Here is a tiny trained network, its code and every weight. The questions are about switching its units off for an input and a target symbol, where a switched-off unit gives its printed mean instead of its output.

import numpy as np


def w(rows, s, z=0):
    codes = np.array(rows[::2]) - 128.0
    scale = np.full(codes.shape[1], s)
    scale[-1] = z or s
    return codes * scale


def f(y):
    return np.maximum(y, 0)


def softmax(a):
    e = np.exp(a - a.max(-1, keepdims=True))
    return e / e.sum(-1, keepdims=True)


def log_softmax(a):
    a = a - a.max(-1, keepdims=True)
    return a - np.log(np.exp(a).sum(-1, keepdims=True))


def net(x, mask):
    ids = ['ΞΣΨΩβγετ'.index(c) for c in x.split()]
    T = len(ids)
    res = E[ids] + P[:T]
    q, k, v = (res @ M[0].T for M in (Q, K, V))
    z = softmax(np.where(np.tri(T) > 0, q @ k.T / 4**0.5, -1e9)) @ v
    res = res + np.where(mask[0], z, O[0][:, -1]) @ O[0][:, :-1]
    y = f(res @ A[0][:, :-1].T + A[0][:, -1])
    res = res + np.where(mask[1:13], y, B[0][:, -1]) @ B[0][:, :-1]
    return log_softmax(res[-1] @ U[:, :-1].T + U[:, -1])


Q, K, V, O, A, B = {}, {}, {}, {}, {}, {}
E = w([
[76,171,165,134,161],'Ξ',
[184,141,101,232,200],'Σ',
[126,251,109,200,92],'Ψ',
[103,214,126,232,189],'Ω',
[47,191,103,146,66],'β',
[228,188,197,61,186],'γ',
[122,141,183,123,143],'ε',
[165,165,81,105,18],'τ',
],0.017)
P = w([
[255,163,235,53,226],'0',
[103,134,127,209,38],'1',
[113,127,121,228,66],'2',
[106,142,131,225,69],'3',
[120,144,118,215,93],'4',
[113,175,132,205,89],'5',
[101,202,121,184,77],'6',
[160,155,75,236,140],'7',
[129,209,104,236,138],'8',
[93,249,226,161,142],'9',
],0.0078)
Q[0] = w([
[119,9,96,55,152],'H1',
[128,103,104,106,86],'H1',
[112,69,126,82,123],'H1',
[135,158,108,195,96],'H1',
],0.014)
K[0] = w([
[8,59,98,254,22],'H1',
[87,138,177,149,118],'H1',
[58,96,99,162,152],'H1',
[175,177,246,87,80],'H1',
],0.0081)
V[0] = w([
[23,59,185,97,157],'H1',
[248,31,172,134,95],'H1',
[160,84,128,70,173],'H1',
[106,133,103,68,43],'H1',
],0.016)
O[0] = w([
[185,251,154,153,110,1],'H1',
[204,130,72,72,113,117],'H1',
[153,136,109,118,62,113],'H1',
[75,164,93,77,135,50],'H1',
],0.018,0.02)
A[0] = w([
[33,126,166,141,163,153],'N1',
[102,147,39,210,101,123],'N2',
[195,98,174,130,169,194],'N3',
[105,101,112,130,94,81],'N4',
[143,123,48,68,133,68],'N5',
[93,143,4,105,175,252],'N6',
[162,125,167,25,193,106],'N7',
[75,198,186,223,135,179],'N8',
[63,43,56,82,176,117],'N9',
[140,2,112,119,135,106],'N10',
[153,137,110,101,115,100],'N11',
[218,122,73,95,75,156],'N12',
],0.0078,0.0036)
B[0] = w([
[193,175,96,135,191,198],'N1',
[141,131,160,137,126,149],'N2',
[142,126,95,92,43,158],'N3',
[123,141,139,186,133,154],'N4',
[100,66,203,86,124,145],'N5',
[158,106,104,74,151,151],'N6',
[123,153,84,199,53,132],'N7',
[166,97,148,10,150,168],'N8',
[133,230,128,114,91,233],'N9',
[62,125,161,157,113,254],'N10',
[113,117,136,159,162,133],'N11',
[106,184,91,136,185,163],'N12',
],0.012,0.041)
U = w([
[127,64,71,196,83,240],'Ξ',
[122,58,4,150,214,126],'Σ',
[60,109,101,172,217,101],'Ψ',
[87,79,50,83,164,60],'Ω',
[182,144,193,133,88,139],'β',
[134,11,180,175,204,2],'γ',
[151,84,72,106,240,240],'ε',
[208,189,64,175,136,35],'τ',
],0.0046,0.0026)

Each question gives the input, a string of symbols that net reads in full, and the target symbol t.
The units are the heads (4 rows each of Q, K, V and O) and the neurons (one row each of A and B). Each row of codes is followed by its name. A weight is (code - 128) times the scale printed after its matrix; where a second scale follows, it is the last column's (O, A, B and U).
mask holds one flag per unit, heads first, then neurons. A switched-off unit (its flag False) gives its mean, the last column of its rows in O or B, instead of its output. The means were averaged over made-up inputs and are rounded, as every weight is.
A unit's drop is (log p(t) with every unit on - log p(t) with that unit switched off) / (log p(t) with every unit on - log p(t) with every unit switched off).
The circuit of an input: a set's keep is (log p(t) with only the set's units on - log p(t) with every unit switched off) / (log p(t) with every unit on - log p(t) with every unit switched off). Starting from the 12 units with the biggest drops (on a tie, the unit counted first), units are removed one at a time, each time the one whose removal leaves the highest keep (on an exact tie, the one counted first), for as long as the keep stays at least 0.8.
circuit, biggest first: the units of the circuit, biggest drop first
most important unit: the unit with the biggest drop
top k neurons: the k neurons with the biggest drops, biggest first
drop of u: that unit's drop, to one decimal
input Ω Σ Ψ β Ξ Ψ Ξ Ψ, target γ: circuit, biggest first => [H1; N9]
input τ Ψ Σ ε Ψ Ω, target Ω: circuit, biggest first => [H1]
input Ψ Ψ Ψ β ε Σ Σ Ψ τ, target Ψ: circuit, biggest first => [H1; N10]
input Ω Ψ ε, target γ: circuit, biggest first => [H1; N9]
input Ω Ψ γ Ω, target Ξ: circuit, biggest first => [N1; H1]
input β Ω Ω, target ε: circuit, biggest first => [H1; N8; N10]
input Ψ β Ψ τ Ψ Ψ Ψ γ, target Ξ: circuit, biggest first => [N7; N1; H1]
input Σ Ψ Σ Σ β, target Ξ: circuit, biggest first => [H1; N1]
input β τ ε Ξ τ, target ε: circuit, biggest first => [H1; N10; N9; N8]
input Ξ Ω Σ Ψ β Ψ β Ψ τ, target β: circuit, biggest first => [H1; N1]
input Σ Ψ Σ Σ Σ Ψ Ψ Ψ, target Ξ: top 2 neurons => [N1; N3]
input γ τ Σ Ψ Σ Ψ Ψ, target Σ: circuit, biggest first => [N12; H1; N9]
input ε β β Ψ Σ Ω Σ Ψ β, target τ: top 2 neurons => [N10; N12]
input Σ Ψ Σ Ω ε Ψ ε, target Ξ: most important unit => H1
input β β Σ Σ Ψ Ω β Ψ Σ, target ε: top 2 neurons => [N8; N10]
input β Ψ τ Σ Ψ Ψ β, target ε: top 4 neurons => [N8; N10; N1; N9]
input Ξ Σ Σ Ξ Σ τ Ξ Σ Ψ, target β: drop of N12 => 0.1
input Ω Ψ Ω Σ, target γ: drop of N9 => 0.5
input Ψ Ψ Ψ ε, target Ψ: drop of H1 => 1.0
input Σ Ψ Ψ Σ Ψ β, target Ξ: most important unit => H1
